Here is a tiny trained network, its code and every weight. The questions are about switching its units off for an input and a target symbol, where a switched-off unit gives its printed mean instead of its output.

import numpy as np


def w(rows, s, z=0):
    codes = np.array(rows[::2]) - 128.0
    scale = np.full(codes.shape[1], s)
    scale[-1] = z or s
    return codes * scale


def f(y):
    return y / 2 * (1 + np.tanh(0.7978845608 * (y + 0.044715 * y**3)))


def softmax(a):
    e = np.exp(a - a.max(-1, keepdims=True))
    return e / e.sum(-1, keepdims=True)


def log_softmax(a):
    a = a - a.max(-1, keepdims=True)
    return a - np.log(np.exp(a).sum(-1, keepdims=True))


def net(x, mask):
    ids = ['ΞΠΨγεθμτω'.index(c) for c in x.split()]
    T = len(ids)
    res = E[ids] + P[:T]
    r = res
    for j in range(3):
        rows = slice(3 * j, 3 * j + 3)
        q, k, v = (r @ M[0][rows].T for M in (Q, K, V))
        z = softmax(np.where(np.tri(T) > 0, q @ k.T / 3**0.5, -1e9)) @ v
        o = O[0][rows]
        res = res + np.where(mask[j], z, o[:, -1]) @ o[:, :-1]
    y = f(res @ A[0][:, :-1].T + A[0][:, -1])
    res = res + np.where(mask[3:15], y, B[0][:, -1]) @ B[0][:, :-1]
    return log_softmax(res[-1] @ U[:, :-1].T + U[:, -1])


Q, K, V, O, A, B = {}, {}, {}, {}, {}, {}
E = w([
[87,1,122],'Ξ',
[131,219,98],'Π',
[145,212,53],'Ψ',
[142,234,193],'γ',
[248,127,82],'ε',
[126,43,118],'θ',
[188,43,180],'μ',
[62,84,53],'τ',
[156,176,109],'ω',
],0.018)
P = w([
[243,158,253],'0',
[129,114,44],'1',
[127,80,54],'2',
[87,77,70],'3',
[94,192,36],'4',
[116,140,42],'5',
[105,192,49],'6',
[80,211,40],'7',
[43,118,40],'8',
[74,192,60],'9',
[111,160,106],'10',
[59,121,108],'11',
[117,247,89],'12',
[74,152,107],'13',
],0.0054)
Q[0] = w([
[175,36,183],'head 0',
[179,221,62],'head 0',
[98,1,110],'head 0',
[168,140,113],'head 1',
[90,115,125],'head 1',
[206,60,27],'head 1',
[192,219,164],'head 2',
[214,125,73],'head 2',
[175,208,174],'head 2',
],0.0087)
K[0] = w([
[129,166,56],'head 0',
[180,96,201],'head 0',
[180,82,90],'head 0',
[246,200,140],'head 1',
[35,79,57],'head 1',
[148,113,114],'head 1',
[84,113,64],'head 2',
[154,147,199],'head 2',
[139,132,79],'head 2',
],0.012)
V[0] = w([
[144,170,169],'head 0',
[57,135,67],'head 0',
[115,85,111],'head 0',
[160,61,92],'head 1',
[95,5,100],'head 1',
[43,185,202],'head 1',
[135,122,233],'head 2',
[108,47,85],'head 2',
[69,122,121],'head 2',
],0.013)
O[0] = w([
[82,78,23,187],'head 0',
[28,210,145,40],'head 0',
[117,247,56,72],'head 0',
[76,168,103,156],'head 1',
[180,176,88,42],'head 1',
[159,42,40,1],'head 1',
[210,230,183,67],'head 2',
[104,200,2,55],'head 2',
[70,136,85,62],'head 2',
],0.0066,0.0055)
A[0] = w([
[174,81,182,252],'neuron 0',
[6,96,179,181],'neuron 1',
[120,19,9,132],'neuron 2',
[180,185,158,226],'neuron 3',
[200,164,93,142],'neuron 4',
[66,70,5,115],'neuron 5',
[52,116,151,121],'neuron 6',
[85,150,98,87],'neuron 7',
[190,40,2,121],'neuron 8',
[126,242,83,80],'neuron 9',
[55,92,90,98],'neuron 10',
[142,226,170,179],'neuron 11',
],0.0097,0.0035)
B[0] = w([
[74,150,69,251],'neuron 0',
[157,170,50,205],'neuron 1',
[142,185,112,254],'neuron 2',
[152,94,81,203],'neuron 3',
[143,186,76,158],'neuron 4',
[48,61,147,248],'neuron 5',
[190,97,91,154],'neuron 6',
[156,162,191,143],'neuron 7',
[177,201,255,221],'neuron 8',
[133,161,154,180],'neuron 9',
[223,168,186,186],'neuron 10',
[109,30,151,196],'neuron 11',
],0.006,0.0081)
U = w([
[150,85,89,184],'Ξ',
[98,134,145,99],'Π',
[165,118,75,57],'Ψ',
[111,49,65,254],'γ',
[250,117,126,87],'ε',
[116,50,108,176],'θ',
[173,78,222,46],'μ',
[156,141,83,161],'τ',
[145,89,130,104],'ω',
],0.011,0.0022)

Each question gives the input, a string of symbols that net reads in full, and the target symbol t.
The units are the heads (3 rows each of Q, K, V and O) and the neurons (one row each of A and B). Each row of codes is followed by its name. A weight is (code - 128) times the scale printed after its matrix; where a second scale follows, it is the last column's (O, A, B and U).
mask holds one flag per unit, heads first, then neurons. A switched-off unit (its flag False) gives its mean, the last column of its rows in O or B, instead of its output. The means were averaged over made-up inputs and are rounded, as every weight is.
A unit's drop is (log p(t) with every unit on - log p(t) with that unit switched off) / (log p(t) with every unit on - log p(t) with every unit switched off).
unit that matters most: the unit with the biggest drop
k most important neurons: the k neurons with the biggest drops, biggest first
which heads matter: for each layer, one digit per head in row order, 1 if its drop is at least 0.15 and else 0, layers parted by /
drop of u: that unit's drop, to one decimal
input γ μ θ Π Ξ γ τ ω, target μ: which heads matter	110
input γ ε ω ε ω, target μ: which heads matter	100
input Ξ θ Ξ τ μ, target τ: unit that matters most	head 2
input μ ε μ, target ε: 3 most important neurons	[neuron 5; neuron 3; neuron 4]
input γ Π Π, target μ: which heads matter	110
input μ θ Ξ, target ε: which heads matter	011
input γ Ξ θ ω Ξ Ξ, target μ: which heads matter	101
input γ Ξ Π ω ω γ θ, target μ: which heads matter	101
input μ γ γ Ξ ω, target ε: which heads matter	100
input Ξ ω Ξ θ, target τ: which heads matter	011
input γ ω γ Ξ γ ω ε ε, target μ: 2 most important neurons	[neuron 8; neuron 1]
input γ ε γ θ ε Ξ Π Ψ, target μ: which heads matter	100
input γ τ Ξ Π τ, target μ: which heads matter	101
input Ξ γ τ μ τ, target τ: unit that matters most	head 1
input γ Ψ ε Π Ψ Ψ ε θ, target μ: which heads matter	001
input μ θ θ, target ε: which heads matter	011
input γ Ξ Π γ Ξ θ γ Π Ξ, target μ: drop of neuron 11	0.1
input γ θ γ Ξ τ, target μ: drop of neuron 7	0.0
input μ ε Ψ γ Ψ Ψ, target ε: drop of neuron 0	0.1
input μ ε Ξ μ, target ε: drop of neuron 8	-0.1
input τ θ τ, target Π: most important neuron	[neuron 5]
